Below are the code and all the weights of a small trained network. Each question names an input and a target symbol and asks about switching units off, where a switched-off unit gives its printed mean instead of its output.

import numpy as np


def w(rows, s, z=0):
    codes = np.array(rows[::2]) - 128.0
    scale = np.full(codes.shape[1], s)
    scale[-1] = z or s
    return codes * scale


def norm(h):
    return h / np.sqrt((h * h).mean(-1, keepdims=True) + 1e-5)


def f(y):
    return np.maximum(y, 0)


def softmax(a):
    e = np.exp(a - a.max(-1, keepdims=True))
    return e / e.sum(-1, keepdims=True)


def log_softmax(a):
    a = a - a.max(-1, keepdims=True)
    return a - np.log(np.exp(a).sum(-1, keepdims=True))


def net(x, mask):
    ids = ['ΓΘΦαβεζητω'.index(c) for c in x.split()]
    T = len(ids)
    res = E[ids] + P[:T]
    r = norm(res)
    for j in range(2):
        rows = slice(3 * j, 3 * j + 3)
        q, k, v = (r @ M[0][rows].T for M in (Q, K, V))
        z = softmax(np.where(np.tri(T) > 0, q @ k.T / 3**0.5, -1e9)) @ v
        o = O[0][rows]
        res = res + np.where(mask[j], z, o[:, -1]) @ o[:, :-1]
    y = f(norm(res) @ A[0][:, :-1].T + A[0][:, -1])
    res = res + np.where(mask[2:6], y, B[0][:, -1]) @ B[0][:, :-1]
    return log_softmax(norm(res)[-1] @ U[:, :-1].T + U[:, -1])


Q, K, V, O, A, B = {}, {}, {}, {}, {}, {}
E = w([
[106,59,122,91,131,169],'Γ',
[136,74,149,123,131,137],'Θ',
[117,162,137,121,128,139],'Φ',
[181,122,160,136,103,151],'α',
[146,177,159,153,63,124],'β',
[94,104,193,166,71,144],'ε',
[127,132,117,132,78,221],'ζ',
[142,169,131,23,126,203],'η',
[185,43,117,63,4,75],'τ',
[3,113,145,58,91,79],'ω',
],0.014)
P = w([
[132,166,84,185,200,85],'0',
[143,102,209,101,44,219],'1',
[177,82,170,64,38,173],'2',
[180,82,153,104,81,196],'3',
[174,131,185,95,77,181],'4',
[169,115,202,96,65,165],'5',
[182,161,179,76,57,178],'6',
[171,133,170,108,49,152],'7',
[159,144,159,93,78,139],'8',
[159,138,177,71,33,164],'9',
[167,124,208,87,2,169],'10',
],0.0079)
Q[0] = w([
[115,119,149,170,194,194],'head 0',
[122,87,112,137,15,117],'head 0',
[145,122,82,254,219,107],'head 0',
[163,148,97,193,227,89],'head 1',
[155,121,151,79,79,167],'head 1',
[92,179,156,186,215,117],'head 1',
],0.0071)
K[0] = w([
[120,80,157,16,41,106],'head 0',
[165,181,21,83,214,84],'head 0',
[18,121,223,80,61,127],'head 0',
[206,122,142,102,4,253],'head 1',
[96,161,105,136,172,78],'head 1',
[217,18,149,93,101,173],'head 1',
],0.0056)
V[0] = w([
[130,73,44,119,30,137],'head 0',
[158,73,75,156,51,49],'head 0',
[75,73,168,100,173,51],'head 0',
[171,85,164,200,152,165],'head 1',
[255,110,81,88,136,138],'head 1',
[62,77,52,82,147,182],'head 1',
],0.012)
O[0] = w([
[109,105,188,139,2,142,255],'head 0',
[178,139,168,154,4,54,207],'head 0',
[207,161,211,74,191,59,70],'head 0',
[209,37,168,199,129,130,116],'head 1',
[223,106,111,95,112,224,157],'head 1',
[71,44,190,56,120,159,167],'head 1',
],0.0095,0.0074)
A[0] = w([
[69,37,57,149,135,146,176],'neuron 0',
[96,196,27,24,251,190,162],'neuron 1',
[124,123,145,149,112,119,1],'neuron 2',
[208,91,254,98,98,118,115],'neuron 3',
],0.0083,0.0077)
B[0] = w([
[112,157,126,167,57,56,202],'neuron 0',
[226,216,212,130,62,152,189],'neuron 1',
[78,2,218,193,84,80,128],'neuron 2',
[104,112,171,198,175,157,255],'neuron 3',
],0.0089,0.008)
U = w([
[77,55,230,24,170,122,79],'Γ',
[217,68,163,145,190,104,99],'Θ',
[175,240,137,93,140,86,118],'Φ',
[216,105,47,159,139,129,90],'α',
[159,175,62,194,106,75,58],'β',
[92,152,173,219,126,1,95],'ε',
[35,75,80,201,117,218,139],'ζ',
[132,185,125,43,132,220,136],'η',
[218,108,155,46,9,65,255],'τ',
[45,195,176,30,118,10,149],'ω',
],0.0085,0.0062)

Each question gives the input, a string of symbols that net reads in full, and the target symbol t.
The units are the heads (3 rows each of Q, K, V and O) and the neurons (one row each of A and B). Each row of codes is followed by its name. A weight is (code - 128) times the scale printed after its matrix; where a second scale follows, it is the last column's (O, A, B and U).
mask holds one flag per unit, heads first, then neurons. A switched-off unit (its flag False) gives its mean, the last column of its rows in O or B, instead of its output. The means were averaged over made-up inputs and are rounded, as every weight is.
A unit's drop is (log p(t) with every unit on - log p(t) with that unit switched off) / (log p(t) with every unit on - log p(t) with every unit switched off).
The circuit of an input: a set's keep is (log p(t) with only the set's units on - log p(t) with every unit switched off) / (log p(t) with every unit on - log p(t) with every unit switched off). Starting from all 6 units, units are removed one at a time, each time the one whose removal leaves the highest keep (on an exact tie, the one counted first), for as long as the keep stays at least 0.8.
units of the circuit, in order: the units of the circuit, biggest drop first
unit that matters most: the unit with the biggest drop
k most important neurons: the k neurons with the biggest drops, biggest first
heads that matter: for each layer, one digit per head in row order, 1 if its drop is at least 0.15 and else 0, layers parted by /
drop when u is switched off: that unit's drop, to one decimal
input β ζ τ η Γ τ ζ η Γ, target β: heads that matter	01
input Φ τ η ζ τ τ τ η τ τ α, target Φ: units of the circuit, in order	(head 0; head 1)
input Γ η ζ, target Γ: heads that matter	11
input η Θ τ τ τ η Θ τ τ τ α, target η: units of the circuit, in order	(head 1; head 0)
input β η Γ β, target β: unit that matters most	head 1
input ε ζ τ Θ τ η τ τ, target ε: heads that matter	01
input Γ τ τ α τ τ τ τ Γ η, target Γ: units of the circuit, in order	(head 1; neuron 1)
input η τ τ τ τ τ τ Φ ζ, target η: units of the circuit, in order	(head 1; head 0)
input Γ Γ Γ Γ Γ Γ η ω Γ Γ, target Γ: units of the circuit, in order	(head 0; head 1)
input Γ ζ α η ε, target Γ: units of the circuit, in order	(head 1; head 0)
input Θ β Θ τ τ ε τ τ τ ω Θ, target Θ: units of the circuit, in order	(head 0; neuron 3; head 1)
input Θ τ Γ τ ζ τ τ τ, target Θ: units of the circuit, in order	(head 0; head 1; neuron 3)
input ζ τ τ ζ ζ ω ε, target ζ: heads that matter	10
input Γ ζ ε τ η ζ ζ ζ τ, target Γ: 2 most important neurons	(neuron 3; neuron 1)
input ζ Θ Γ, target ζ: heads that matter	10
input Θ τ τ Φ τ Φ Γ, target Θ: heads that matter	11
input ω ω τ α ζ ζ τ τ ζ α, target ω: heads that matter	01
input η η η ζ τ τ τ, target η: units of the circuit, in order	(head 0)
input Θ α α ζ τ Γ, target Θ: units of the circuit, in order	(head 0; head 1)
input ω ω τ Γ, target ω: units of the circuit, in order	(head 1)
input α Θ Θ, target α: units of the circuit, in order	(head 1; head 0)
input Θ τ ζ Θ Θ β, target Θ: drop when neuron 3 is switched off	0.1
input Γ ω τ τ τ τ Θ Γ Φ, target Γ: drop when head 1 is switched off	0.4
input Γ Γ τ ω η η Γ Φ ζ, target Γ: drop when head 0 is switched off	0.2
